Below are the code and all the weights of a small trained network. Each question names an input and a target symbol and asks about switching units off, where a switched-off unit gives its printed mean instead of its output.

import numpy as np


def w(rows, s, z=0):
    codes = np.array(rows[::2]) - 128.0
    scale = np.full(codes.shape[1], s)
    scale[-1] = z or s
    return codes * scale


def f(y):
    return y / 2 * (1 + np.tanh(0.7978845608 * (y + 0.044715 * y**3)))


def softmax(a):
    e = np.exp(a - a.max(-1, keepdims=True))
    return e / e.sum(-1, keepdims=True)


def log_softmax(a):
    a = a - a.max(-1, keepdims=True)
    return a - np.log(np.exp(a).sum(-1, keepdims=True))


def net(x, mask):
    ids = ['βγδζηθμξπστψω'.index(c) for c in x.split()]
    T = len(ids)
    res = E[ids] + P[:T]
    u = 0
    for l in range(2):
        r = res
        for j in range(2):
            rows = slice(2 * j, 2 * j + 2)
            q, k, v = (r @ M[l][rows].T for M in (Q, K, V))
            z = softmax(np.where(np.tri(T) > 0, q @ k.T / 2**0.5, -1e9)) @ v
            o = O[l][rows]
            res = res + np.where(mask[u + j], z, o[:, -1]) @ o[:, :-1]
        u += 2
        y = f(res @ A[l][:, :-1].T + A[l][:, -1])
        res = res + np.where(mask[u : u + 8], y, B[l][:, -1]) @ B[l][:, :-1]
        u += 8
    return log_softmax(res[-1] @ U[:, :-1].T + U[:, -1])


Q, K, V, O, A, B = {}, {}, {}, {}, {}, {}
E = w([
[52,170,150],'β',
[116,97,91],'γ',
[162,115,77],'δ',
[69,143,111],'ζ',
[67,148,115],'η',
[227,173,103],'θ',
[102,206,92],'μ',
[78,193,215],'ξ',
[168,33,105],'π',
[197,65,14],'σ',
[180,186,198],'τ',
[190,171,96],'ψ',
[123,79,2],'ω',
],0.018)
P = w([
[90,204,231],'0',
[93,162,175],'1',
[96,139,143],'2',
[105,115,117],'3',
[108,102,101],'4',
[116,85,86],'5',
[120,75,73],'6',
[126,62,62],'7',
[129,52,54],'8',
[135,39,47],'9',
[137,29,43],'10',
[144,18,34],'11',
[147,9,32],'12',
[148,4,25],'13',
],0.0033)
Q[0] = w([
[174,175,127],'0.h0',
[108,144,94],'0.h0',
[4,91,110],'0.h1',
[154,181,105],'0.h1',
],0.017)
K[0] = w([
[186,162,108],'0.h0',
[109,188,69],'0.h0',
[9,144,111],'0.h1',
[185,229,54],'0.h1',
],0.013)
V[0] = w([
[21,42,156],'0.h0',
[229,167,85],'0.h0',
[150,92,117],'0.h1',
[254,57,199],'0.h1',
],0.0081)
O[0] = w([
[71,159,129,21],'0.h0',
[194,84,153,220],'0.h0',
[104,151,108,114],'0.h1',
[2,196,116,3],'0.h1',
],0.0091,0.004)
A[0] = w([
[128,121,167,7],'0.n0',
[87,197,155,112],'0.n1',
[153,131,104,29],'0.n2',
[141,142,68,127],'0.n3',
[144,249,133,208],'0.n4',
[122,68,169,162],'0.n5',
[115,155,138,3],'0.n6',
[162,127,158,30],'0.n7',
],0.021,0.0037)
B[0] = w([
[41,208,69,123],'0.n0',
[67,77,54,135],'0.n1',
[5,158,106,187],'0.n2',
[97,61,53,255],'0.n3',
[216,150,220,199],'0.n4',
[140,149,216,155],'0.n5',
[59,165,105,116],'0.n6',
[58,89,63,150],'0.n7',
],0.018,0.0086)
Q[1] = w([
[99,11,136],'1.h0',
[222,5,15],'1.h0',
[18,144,155],'1.h1',
[114,129,84],'1.h1',
],0.025)
K[1] = w([
[121,36,184],'1.h0',
[20,168,254],'1.h0',
[62,118,76],'1.h1',
[155,138,90],'1.h1',
],0.029)
V[1] = w([
[163,245,2],'1.h0',
[181,92,138],'1.h0',
[47,26,191],'1.h1',
[180,118,93],'1.h1',
],0.0059)
O[1] = w([
[37,2,233,2],'1.h0',
[133,163,70,175],'1.h0',
[63,205,118,138],'1.h1',
[158,168,50,195],'1.h1',
],0.0051,0.0062)
A[1] = w([
[220,169,249,78],'1.n0',
[218,199,187,208],'1.n1',
[64,109,126,104],'1.n2',
[146,80,176,186],'1.n3',
[156,45,120,248],'1.n4',
[34,192,93,254],'1.n5',
[69,223,234,81],'1.n6',
[57,238,150,176],'1.n7',
],0.012,0.0052)
B[1] = w([
[227,32,63,231],'1.n0',
[67,164,226,236],'1.n1',
[133,53,172,167],'1.n2',
[9,147,189,166],'1.n3',
[74,194,102,253],'1.n4',
[119,112,213,201],'1.n5',
[92,140,3,163],'1.n6',
[230,91,106,137],'1.n7',
],0.017,0.015)
U = w([
[119,141,250,248],'β',
[64,224,178,182],'γ',
[114,169,82,254],'δ',
[122,110,140,95],'ζ',
[124,112,139,133],'η',
[127,116,137,45],'θ',
[123,110,138,110],'μ',
[147,93,88,18],'ξ',
[141,110,132,241],'π',
[125,117,136,50],'σ',
[149,74,152,15],'τ',
[125,119,137,24],'ψ',
[67,101,127,30],'ω',
],0.013,0.0053)

Each question gives the input, a string of symbols that net reads in full, and the target symbol t.
The units are the heads (2 rows each of Q, K, V and O) and the neurons (one row each of A and B). Each row of codes is followed by its name. A weight is (code - 128) times the scale printed after its matrix; where a second scale follows, it is the last column's (O, A, B and U).
mask holds one flag per unit, layer by layer, with each layer's heads first. A switched-off unit (its flag False) gives its mean, the last column of its rows in O or B, instead of its output. The means were averaged over made-up inputs and are rounded, as every weight is.
A unit's drop is (log p(t) with every unit on - log p(t) with that unit switched off) / (log p(t) with every unit on - log p(t) with every unit switched off).
The circuit of an input: a set's keep is (log p(t) with only the set's units on - log p(t) with every unit switched off) / (log p(t) with every unit on - log p(t) with every unit switched off). Starting from the 12 units with the biggest drops (on a tie, the unit counted first), units are removed one at a time, each time the one whose removal leaves the highest keep (on an exact tie, the one counted first), for as long as the keep stays at least 0.8.
circuit, biggest first: the units of the circuit, biggest drop first
k most important neurons of layer l: the k neurons of layer l with the biggest drops, biggest first
which heads matter: for each layer, one digit per head in row order, 1 if its drop is at least 0.15 and else 0, layers parted by /
input γ θ μ β θ μ τ β, target β: circuit, biggest first : (0.h1, 0.n5)
input μ ζ ψ β η γ η ω β θ, target β: circuit, biggest first : (0.n4, 0.h1)
input τ ψ π θ μ, target β: which heads matter : 00 / 00
input μ σ ω μ σ ζ β μ β π ψ η π, target γ: circuit, biggest first : (1.n0)
input σ η μ ζ ω ζ μ ω μ θ μ, target δ: circuit, biggest first : (0.h1, 1.n1, 1.n0, 1.n5)
input μ μ ω δ μ σ σ ω β ψ, target β: circuit, biggest first : (0.n4, 0.h1)
input ζ τ τ μ θ τ ζ, target γ: which heads matter : 10 / 00
input σ τ β ξ β ψ ω ξ δ π ζ, target β: which heads matter : 01 / 10
input δ β σ ω γ θ μ ω ζ, target β: 3 most important neurons of layer 0 : (0.n3, 0.n5, 0.n7)
input ξ θ ξ μ δ ω θ β η ξ μ η, target γ: which heads matter : 11 / 00
input β γ β π π ψ, target β: circuit, biggest first : (0.h1, 0.n4)
input η θ θ θ μ σ τ σ, target ω: which heads matter : 00 / 00
input γ γ ψ μ π ω β ω, target ω: circuit, biggest first : (0.n3, 1.n0)
input σ μ μ μ τ ζ π, target β: circuit, biggest first : (0.n5)
input σ ζ β σ ω ψ η β τ ξ σ τ ζ, target γ: which heads matter : 11 / 00
input τ η μ β π μ σ τ π η, target γ: which heads matter : 10 / 00
input θ δ σ π μ θ γ τ δ θ ζ θ, target δ: circuit, biggest first : (1.n1, 1.n0, 0.n7, 1.n5)
input ζ γ ζ ψ σ σ β θ σ η γ ψ τ, target τ: which heads matter : 01 / 00
input μ ξ η θ δ ω η η σ μ σ ξ, target ξ: 3 most important neurons of layer 1 : (1.n6, 1.n0, 1.n7)
input ψ μ γ γ π ψ μ μ μ ψ, target δ: 2 most important neurons of layer 1 : (1.n1, 1.n0)
input γ ω μ ω ψ τ μ β γ, target γ: circuit, biggest first : (1.n0)
input σ μ θ ξ ψ σ ψ, target γ: 3 most important neurons of layer 0 : (0.n4, 0.n5, 0.n7)
